x =
[[ 4.33 -4.98  5.35  2.66  4.17 -6.28 -1.84  3.50  2.68  0.82 -1.91 -0.90
  -1.33  1.29  0.34  0.29]
 [ 3.93 -4.90  4.31  1.72  4.00 -5.76 -5.96  5.09  4.64 -0.16 -1.69 -0.83
  -0.84 -0.32 -0.49 -1.57]
 [ 4.24 -4.52  5.30  2.97  4.21 -6.11 -5.90  3.53  2.65  1.26 -2.16 -0.44
  -1.32  1.92 -0.09  0.29]
 [ 4.17 -5.04  5.53  3.21  4.12 -5.90 -1.10  3.47  2.25  0.80 -2.29 -0.81
  -1.11  1.54  0.59  0.45]]
The second smallest entry -> -6.11
Find the entry just right of 2.66.
Answer: 4.17
Find the third smallest entry.
Answer: -5.96
Find the entry just left of -0.81.
Answer: -2.29
Find the entry just right of 1.72.
Answer: 4.00
The maximum: 5.53
The third entry in reading order: 5.35
Find the entry just left of 0.80.
Answer: 2.25
Find the entry just right of -0.16.
Answer: -1.69
Find the entry just left of -2.29.
Answer: 0.80
Find the 4th entry in reading order.
Answer: 2.66
Find the third largest entry.
Answer: 5.30
Find the minimum.
Answer: -6.28
Find the 1st entry in reading order.
Answer: 4.33
The entry just left of -6.11: 4.21
Find the entry just right of the smallest entry.
Answer: -1.84
The entry just left of -0.09 is 1.92
Find the entry just right of 0.82.
Answer: -1.91
The entry just right of 4.12: -5.90
Find the entry just left of the largest entry.
Answer: -5.04
Find the entry just right of -5.96.
Answer: 5.09
Find the entry just left of 0.59.
Answer: 1.54
Find the entry just right of 2.68.
Answer: 0.82
Find the entry just right of the largest entry.
Answer: 3.21
The entry just right of 3.53 is 2.65
Find the entry just right of 2.65.
Answer: 1.26
The entry just left of 3.53 is -5.90
Find the entry just right of -0.83.
Answer: -0.84

-4.81, 3.51, -4.02, 8.07
-4.80, 4.37, 1.32, 8.07
-5.78, 5.85, 1.61, 8.07
5.32, -4.17, -1.28, 8.07
Read off the entry directly below 1.32.
1.61
The entry directly below -4.02 -> 1.32
Read off the top-left entry.
-4.81
Read off the entry directly below 3.51.
4.37
The bottom-right entry: 8.07
The smallest entry in the first column -> -5.78
Read off the first entry on the diagonal from the top-right corner.
8.07
Read off the second entry from the end, reading row by row.
-1.28
Read off the fourth-last entry, reading row by row.
5.32
The entry just right of 1.61 is 8.07
Read off the third entry on the diagonal from the top-right corner.
5.85
The 3rd smallest entry -> -4.80
